Small tables with named rows and columns. After each table, cells are looked up by row and column.

dul
fields: dova, doz, velekek, fum
bas: [0.31, 0.41, 0.29, 0.50]
fev: [0.32, 0.41, 0.29, 0.50]
furebe: [0.18, 0.41, 0.29, 0.50]
tulan: [0.09, 0.41, 0.29, 0.50]
paku: [0.10, -0.02, 0.29, 0.64]
pev: [0.31, 0.41, 0.29, 0.50]
dazu: [0.31, 0.41, 0.29, 0.50]
kem: [0.51, 0.41, 0.31, 0.50]
vebapa: [0.51, 0.41, 0.30, 0.50]
neza: [0.31, 0.41, 0.29, 0.50]
kizogem: [0.39, 0.41, 0.29, 0.50]
fif: [-0.85, 0.00, 0.05, 0.80]
deg: [-0.50, 0.41, 0.14, 0.50]

bas, fum -> 0.50
tulan, dova -> 0.09
kizogem, doz -> 0.41
fif, velekek -> 0.05
tulan, fum -> 0.50
bas, dova -> 0.31
deg, fum -> 0.50
neza, velekek -> 0.29
pev, doz -> 0.41

lakib.tsv
	pedu	kegubup	rotez	zin
sal	116	37	112	29
tili	93	72	204	90
luz	117	210	167	255
dobilok	44	177	139	110
bilonu	122	168	52	116
tiseno	89	172	157	176

kegubup of tili = 72
pedu of dobilok = 44
zin of sal = 29
zin of bilonu = 116
kegubup of tiseno = 172
rotez of dobilok = 139
zin of dobilok = 110
rotez of bilonu = 52
kegubup of sal = 37
pedu of sal = 116

lil =
,pase,zaz
bupip,4301,5236
bupef,3150,3231
turebo,5033,1229
vorover,3234,3351
sovok,7591,2299
mogu,2978,807
divepil,4806,6024
sebokun,4013,3427
sizulam,5452,4254
gutup,4987,4690
nomudan,4750,2888
kadafa,4877,7152
puz,2961,3106
bir,2165,1397

What is the pase of puz in lil? 2961
What is the pase of turebo in lil? 5033
What is the zaz of puz in lil? 3106
What is the zaz of gutup in lil? 4690
What is the zaz of sizulam in lil? 4254
What is the zaz of divepil in lil? 6024
What is the zaz of nomudan in lil? 2888
What is the zaz of bir in lil? 1397
What is the pase of mogu in lil? 2978
What is the pase of sebokun in lil? 4013
What is the pase of divepil in lil? 4806
What is the zaz of turebo in lil? 1229

fad
|  | kuv | favi | nege |
|---|---|---|---|
| zevu | -3 | 14 | -3 |
| fibig | 29 | 24 | 68 |
| nak | 6 | -7 | -16 |
| teg | 14 | 70 | 80 |
| zofid | -9 | 14 | -28 |
| mabu | -28 | -7 | -42 |
| zat | 3 | 27 | 11 |
| lod | 4 | 43 | 73 |
| rafol | 8 | -14 | -54 |

nege of zevu: -3
favi of nak: -7
kuv of fibig: 29
nege of lod: 73
kuv of zevu: -3
nege of zat: 11
nege of zofid: -28
kuv of teg: 14
nege of nak: -16

vil =
	vitem	fepe	zul
dudisob	214	18	145
vod	159	251	126
vudile	117	249	130
nad	95	255	130
bupoko	129	156	122
mogek	172	36	116
dineniz	82	92	41
rezos	203	141	106
bas	104	41	107

fepe of dineniz: 92
zul of vudile: 130
fepe of vudile: 249
vitem of mogek: 172
vitem of vudile: 117
zul of dudisob: 145
vitem of nad: 95
fepe of nad: 255
fepe of bupoko: 156
vitem of rezos: 203
zul of bas: 107
vitem of vod: 159
zul of dineniz: 41
fepe of vod: 251
vitem of bupoko: 129
fepe of rezos: 141

zasirop.csv
,vemo,tadomef,meb,tadegit,topal
gema,86,71,122,99,155
tur,110,64,120,96,150
non,94,116,94,122,114
dovu,111,124,111,193,168
lon,95,100,159,94,107
rep,141,188,147,31,107
luzul,100,118,183,162,30
fivodap,133,148,70,100,94
bifo,118,130,107,169,138

non, vemo -> 94
non, topal -> 114
luzul, topal -> 30
fivodap, meb -> 70
dovu, tadomef -> 124
bifo, topal -> 138
bifo, tadegit -> 169
fivodap, topal -> 94
lon, meb -> 159
bifo, vemo -> 118
non, meb -> 94
lon, tadegit -> 94
rep, tadomef -> 188
lon, topal -> 107
luzul, tadegit -> 162
fivodap, tadomef -> 148
gema, meb -> 122
tur, tadomef -> 64
dovu, tadegit -> 193

fafab.csv
,zavol,sidut,fisugo,far
fiza,-0.291,84.419,33.569,-23.488
filobos,-58.521,71.395,87.059,31.009
zetolav,14.375,10.706,29.081,3.800
pak,23.770,-8.735,22.140,-1.887
dekobol,-3.552,13.960,26.769,37.839
zepi,34.875,-11.147,3.238,10.147
ruted,-16.839,45.876,12.735,5.494
kitud,7.636,-0.764,-4.425,32.550
tiro,34.345,-9.304,39.092,21.012

fisugo of pak is 22.140
sidut of zetolav is 10.706
far of zepi is 10.147
fisugo of ruted is 12.735
far of zetolav is 3.800
sidut of fiza is 84.419
fisugo of fiza is 33.569
zavol of zepi is 34.875
sidut of tiro is -9.304

senuniv:
columns: ruk, liva, nafuri, reti, vam, puluk
panog: [388, 565, 492, 579, 591, 552]
fel: [461, 409, 571, 468, 657, 347]
kap: [651, 594, 427, 505, 604, 644]
bet: [351, 511, 488, 558, 647, 448]
redore: [212, 542, 504, 862, 704, 720]
fazis: [447, 440, 569, 494, 650, 362]
sog: [58, 470, 331, 725, 599, 638]
gogav: [260, 455, 600, 677, 604, 544]
fava: [74, 466, 333, 735, 610, 637]
vimin: [66, 453, 320, 735, 603, 647]
zure: [241, 501, 481, 615, 609, 527]

zure, reti: 615
sog, nafuri: 331
panog, reti: 579
zure, liva: 501
kap, reti: 505
fel, reti: 468
bet, reti: 558
fazis, reti: 494
sog, liva: 470

nifu:
	kozuseg	zanolos	zalok	dekad	sosivem	lal	gimanul	lokuze	nepu	baveza
nik	0.923	1.121	-1.280	-3.653	0.467	3.842	-3.061	-0.976	-0.064	5.693
bufufot	-6.838	-3.997	-2.975	3.012	-1.646	0.004	3.562	1.373	4.157	-2.586
peboteg	5.206	4.660	4.669	-2.393	1.883	-3.413	-5.695	-3.515	-6.516	-1.409
dar	1.327	2.054	-0.859	-3.908	0.611	3.480	-3.426	-1.159	-0.077	5.032
ker	-6.280	-3.622	-3.782	3.080	-1.306	1.100	2.939	1.770	3.512	-2.173
lugole	2.355	-1.108	2.994	-3.116	-1.986	-7.251	-0.440	-1.024	-1.708	-5.086
pas	-2.558	-4.228	0.137	-0.365	-3.483	-6.458	4.111	0.446	4.805	-5.268
tizabe	-3.102	-2.360	-4.736	0.698	0.033	6.454	-0.180	-1.195	0.469	7.727
roruf	3.171	7.366	1.370	-4.125	1.193	0.884	-4.752	-3.781	-0.723	2.188

peboteg, baveza => -1.409
tizabe, dekad => 0.698
peboteg, lokuze => -3.515
dar, baveza => 5.032
lugole, nepu => -1.708
dar, kozuseg => 1.327
lugole, kozuseg => 2.355
dar, lal => 3.480
nik, gimanul => -3.061
tizabe, kozuseg => -3.102

